Below is a small trained network, with its code and all its weights. Each question gives an input and a class and asks what happens when units are switched off, that is, made to give their printed mean instead of their output.

import numpy as np


def w(rows, s, z=0):
    codes = np.array(rows[::2]) - 128.0
    scale = np.full(codes.shape[1], s)
    scale[-1] = z or s
    return codes * scale


def f(y):
    return y / 2 * (1 + np.tanh(0.7978845608 * (y + 0.044715 * y**3)))


def log_softmax(a):
    a = a - a.max(-1, keepdims=True)
    return a - np.log(np.exp(a).sum(-1, keepdims=True))


def net(x, mask):
    res = np.array(x, float).reshape(1, 7) / 4 @ E
    y = f(res @ A[0][:, :-1].T + A[0][:, -1])
    res = res + np.where(mask, y, B[0][:, -1]) @ B[0][:, :-1]
    return log_softmax(res[-1] @ U[:, :-1].T + U[:, -1])


A, B = {}, {}
E = w([
[56,241,158,213,175,24,218,123,132,218,157,119],'x0',
[69,106,182,180,60,164,129,240,72,95,75,129],'x1',
[216,169,147,51,191,195,88,223,97,180,183,174],'x2',
[152,143,192,74,150,142,42,91,195,154,179,179],'x3',
[77,158,90,126,135,142,184,234,80,120,199,111],'x4',
[178,195,192,66,162,160,162,176,52,105,159,172],'x5',
[145,179,12,29,90,38,109,176,74,50,254,60],'x6',
],0.0069)
A[0] = w([
[163,124,120,115,157,184,102,149,78,139,169,136,202],'n0',
[146,229,120,102,213,62,75,25,127,201,195,92,196],'n1',
[165,204,88,72,160,66,109,21,160,177,246,130,173],'n2',
[68,118,137,236,64,19,227,142,101,151,77,81,224],'n3',
[176,42,144,109,131,114,86,77,202,150,87,205,253],'n4',
[48,136,122,209,111,94,153,96,90,168,117,55,166],'n5',
[159,46,122,150,99,198,70,67,209,77,46,160,226],'n6',
[197,222,149,148,188,113,146,168,157,157,147,193,253],'n7',
[126,64,25,25,41,169,116,155,88,51,226,78,215],'n8',
[167,103,49,88,55,196,84,135,63,70,166,127,134],'n9',
[197,217,210,129,181,254,134,233,62,135,127,174,218],'n10',
[144,110,68,72,40,181,114,208,53,57,190,102,239],'n11',
],0.0056,0.0024)
B[0] = w([
[162,115,171,87,137,115,113,213,115,129,150,111,177],'n0',
[193,137,98,58,144,50,166,55,181,97,177,180,211],'n1',
[200,168,91,110,211,29,100,107,208,68,196,145,211],'n2',
[39,168,86,198,164,128,234,103,129,103,46,129,251],'n3',
[181,110,196,149,95,145,59,62,174,131,132,111,223],'n4',
[72,167,105,193,133,81,172,130,145,85,101,98,205],'n5',
[168,52,187,178,38,186,79,101,167,203,94,49,251],'n6',
[124,138,128,121,200,130,95,109,159,184,127,213,197],'n7',
[189,164,94,119,109,139,118,200,84,46,144,28,253],'n8',
[142,71,158,68,68,136,88,165,125,98,139,55,212],'n9',
[100,18,180,96,190,152,135,181,50,176,102,254,254],'n10',
[134,130,62,124,127,165,103,219,81,88,105,59,246],'n11',
],0.0076,0.0091)
U = w([
[136,91,226,55,194,184,136,199,37,194,143,235,4],'0',
[195,63,215,164,34,181,49,25,176,153,73,91,193],'1',
[214,190,110,42,188,3,116,45,184,90,252,147,103],'2',
[171,129,100,44,99,169,89,221,39,36,172,30,52],'3',
[22,174,118,212,122,68,238,92,114,92,32,105,250],'4',
],0.0066,0.0017)

Each question gives the input, the list of numbers given to net, and the class t.
The units are the neurons (one row each of A and B). Each row of codes is followed by its name. A weight is (code - 128) times the scale printed after its matrix; where a second scale follows, it is the last column's (A, B and U).
mask holds one flag per neuron, in row order. A switched-off neuron (its flag False) gives its mean, the last column of its row in B, instead of its output. The means were averaged over made-up inputs and are rounded, as every weight is.
A unit's drop is (log p(t) with every unit on - log p(t) with that unit switched off) / (log p(t) with every unit on - log p(t) with every unit switched off).
The circuit of an input: a set's keep is (log p(t) with only the set's units on - log p(t) with every unit switched off) / (log p(t) with every unit on - log p(t) with every unit switched off). Starting from all 12 units, units are removed one at a time, each time the one whose removal leaves the highest keep (on an exact tie, the one counted first), for as long as the keep stays at least 0.8.
circuit, biggest first: the units of the circuit, biggest drop first
k most important neurons: the k neurons with the biggest drops, biggest first
drop when u is switched off: that unit's drop, to one decimal
input [6,0,7,0,2,-4,1], class 2: 2 most important neurons : [n1 n2]
input [8,-2,8,-4,-4,-8,0], class 2: circuit, biggest first : [n1]
input [5,4,-1,1,-1,2,6], class 4: circuit, biggest first : [n3 n9]
input [0,5,-6,6,0,-2,1], class 4: circuit, biggest first : [n9 n3]
input [5,1,6,1,-3,-2,0], class 2: 2 most important neurons : [n1 n6]
input [2,6,1,-5,-4,-5,-8], class 4: 2 most important neurons : [n3 n5]
input [-3,-8,3,4,-4,-8,0], class 2: 2 most important neurons : [n2 n1]
input [3,-2,4,6,6,-1,-1], class 2: 2 most important neurons : [n2 n1]
input [5,8,1,1,-6,4,-7], class 0: drop when n10 is switched off : 1.3
input [3,6,-3,-8,7,6,3], class 4: drop when n3 is switched off : 1.6
input [5,8,7,4,-1,-7,4], class 0: drop when n9 is switched off : 0.1
